Below is a small trained network, with its code and all its weights. Each question gives an input and a target symbol and asks what happens when units are switched off, that is, made to give their printed mean instead of their output.

import numpy as np


def w(rows, s, z=0):
    codes = np.array(rows[::2]) - 128.0
    scale = np.full(codes.shape[1], s)
    scale[-1] = z or s
    return codes * scale


def f(y):
    return np.maximum(y, 0)


def softmax(a):
    e = np.exp(a - a.max(-1, keepdims=True))
    return e / e.sum(-1, keepdims=True)


def log_softmax(a):
    a = a - a.max(-1, keepdims=True)
    return a - np.log(np.exp(a).sum(-1, keepdims=True))


def net(x, mask):
    ids = ['βεηλμστ'.index(c) for c in x.split()]
    T = len(ids)
    res = E[ids] + P[:T]
    r = res
    for j in range(3):
        rows = slice(2 * j, 2 * j + 2)
        q, k, v = (r @ M[0][rows].T for M in (Q, K, V))
        z = softmax(np.where(np.tri(T) > 0, q @ k.T / 2**0.5, -1e9)) @ v
        o = O[0][rows]
        res = res + np.where(mask[j], z, o[:, -1]) @ o[:, :-1]
    y = f(res @ A[0][:, :-1].T + A[0][:, -1])
    res = res + np.where(mask[3:7], y, B[0][:, -1]) @ B[0][:, :-1]
    return log_softmax(res[-1] @ U[:, :-1].T + U[:, -1])


Q, K, V, O, A, B = {}, {}, {}, {}, {}, {}
E = w([
[142,50,111,124,136,235],'β',
[158,3,152,175,114,198],'ε',
[27,206,121,99,52,195],'η',
[202,111,33,205,105,63],'λ',
[139,83,132,187,160,59],'μ',
[99,54,122,73,215,141],'σ',
[97,125,52,133,169,36],'τ',
],0.014)
P = w([
[15,198,191,209,181,165],'0',
[90,43,136,224,97,139],'1',
[88,89,105,181,100,113],'2',
[98,93,79,145,120,125],'3',
[114,96,70,130,125,130],'4',
[128,100,59,117,141,131],'5',
[135,104,40,104,147,140],'6',
[148,110,36,93,157,137],'7',
[155,105,29,90,161,152],'8',
[163,114,25,83,168,128],'9',
[172,129,8,93,165,94],'10',
],0.011)
Q[0] = w([
[89,71,8,138,138,131],'h0',
[163,113,159,116,147,116],'h0',
[137,137,234,133,107,100],'h1',
[107,11,97,186,171,125],'h1',
[128,176,99,122,122,119],'h2',
[97,155,187,105,128,160],'h2',
],0.013)
K[0] = w([
[91,204,180,174,201,155],'h0',
[169,11,132,140,60,129],'h0',
[153,28,98,91,98,112],'h1',
[91,202,136,94,82,155],'h1',
[90,152,114,130,59,90],'h2',
[88,145,182,137,155,144],'h2',
],0.013)
V[0] = w([
[162,158,16,153,1,159],'h0',
[62,178,63,27,171,171],'h0',
[161,165,39,157,71,173],'h1',
[117,88,174,125,117,236],'h1',
[125,41,130,156,127,74],'h2',
[45,144,158,129,40,156],'h2',
],0.0097)
O[0] = w([
[118,116,6,132,110,200,1],'h0',
[122,116,130,30,43,56,244],'h0',
[97,170,54,94,63,155,226],'h1',
[130,254,160,87,101,160,236],'h1',
[119,198,145,112,123,185,254],'h2',
[167,116,100,98,151,123,83],'h2',
],0.0097,0.0051)
A[0] = w([
[115,154,212,89,116,99,3],'n0',
[10,192,154,120,126,127,164],'n1',
[129,77,122,175,162,125,103],'n2',
[166,149,138,196,192,153,135],'n3',
],0.013,0.005)
B[0] = w([
[232,116,22,143,172,191,226],'n0',
[121,76,189,182,65,236,254],'n1',
[61,97,77,214,213,90,153],'n2',
[127,255,139,23,206,98,179],'n3',
],0.0071,0.012)
U = w([
[84,87,195,251,47,204,195],'β',
[113,192,158,97,135,132,112],'ε',
[160,186,53,10,130,49,166],'η',
[108,82,1,182,198,122,29],'λ',
[91,123,183,103,208,50,103],'μ',
[246,63,106,150,177,92,1],'σ',
[87,20,177,197,135,32,243],'τ',
],0.0057,0.0042)

Each question gives the input, a string of symbols that net reads in full, and the target symbol t.
The units are the heads (2 rows each of Q, K, V and O) and the neurons (one row each of A and B). Each row of codes is followed by its name. A weight is (code - 128) times the scale printed after its matrix; where a second scale follows, it is the last column's (O, A, B and U).
mask holds one flag per unit, heads first, then neurons. A switched-off unit (its flag False) gives its mean, the last column of its rows in O or B, instead of its output. The means were averaged over made-up inputs and are rounded, as every weight is.
A unit's drop is (log p(t) with every unit on - log p(t) with that unit switched off) / (log p(t) with every unit on - log p(t) with every unit switched off).
The circuit of an input: a set's keep is (log p(t) with only the set's units on - log p(t) with every unit switched off) / (log p(t) with every unit on - log p(t) with every unit switched off). Starting from all 7 units, units are removed one at a time, each time the one whose removal leaves the highest keep (on an exact tie, the one counted first), for as long as the keep stays at least 0.8.
circuit, biggest first: the units of the circuit, biggest drop first
most important unit: the unit with the biggest drop
top k neurons: the k neurons with the biggest drops, biggest first
which heads matter: for each layer, one digit per head in row order, 1 if its drop is at least 0.15 and else 0, layers parted by /
input μ λ η β σ λ η, target μ: circuit, biggest first -> h1, h2, h0, n3
input λ β λ λ λ η λ η τ ε, target λ: circuit, biggest first -> h0
input λ λ σ, target λ: top 2 neurons -> n2, n1
input μ σ λ σ β, target μ: circuit, biggest first -> h0, h1, n3
input σ β λ β μ β, target σ: circuit, biggest first -> n0, h0, h1
input λ η λ μ λ λ σ, target β: circuit, biggest first -> h1, h2, n1
input β τ λ τ, target β: which heads matter -> 000
input μ λ ε, target μ: which heads matter -> 110
input ε μ λ σ σ σ, target ε: which heads matter -> 110
input η η λ β, target η: which heads matter -> 101
input σ η η λ μ μ σ, target σ: top 2 neurons -> n0, n1
input σ η λ τ λ λ ε λ λ η, target σ: circuit, biggest first -> h0, n0, h1
input η τ τ λ η β β, target η: which heads matter -> 100
input β η τ, target β: which heads matter -> 010
input η λ λ λ ε β ε ε, target η: which heads matter -> 100
input λ λ ε η λ σ λ η λ λ τ, target λ: which heads matter -> 100
input μ λ λ, target μ: circuit, biggest first -> n3, h0, h1
input ε η η μ μ β τ λ, target ε: which heads matter -> 111
input σ η ε ε λ η, target σ: most important unit -> n0
input τ λ σ β β β η β λ β η, target τ: most important unit -> h1
input β σ η λ τ η λ λ, target β: circuit, biggest first -> h2, n3
input μ λ σ, target μ: circuit, biggest first -> h1, h0, n3
input μ λ μ, target μ: which heads matter -> 110
input λ β β η ε λ σ, target β: top 2 neurons -> n0, n3
input λ τ ε, target λ: circuit, biggest first -> h0, h1, n2
input σ λ σ σ λ μ σ ε τ, target σ: circuit, biggest first -> n0, h0, h1
input τ λ η η, target τ: which heads matter -> 011
input λ η λ λ λ σ η η μ, target β: circuit, biggest first -> h2, n3
input ε β λ λ σ τ, target ε: circuit, biggest first -> n3, h0, h1, n1
input ε λ λ ε β, target ε: circuit, biggest first -> n3, h0, h1
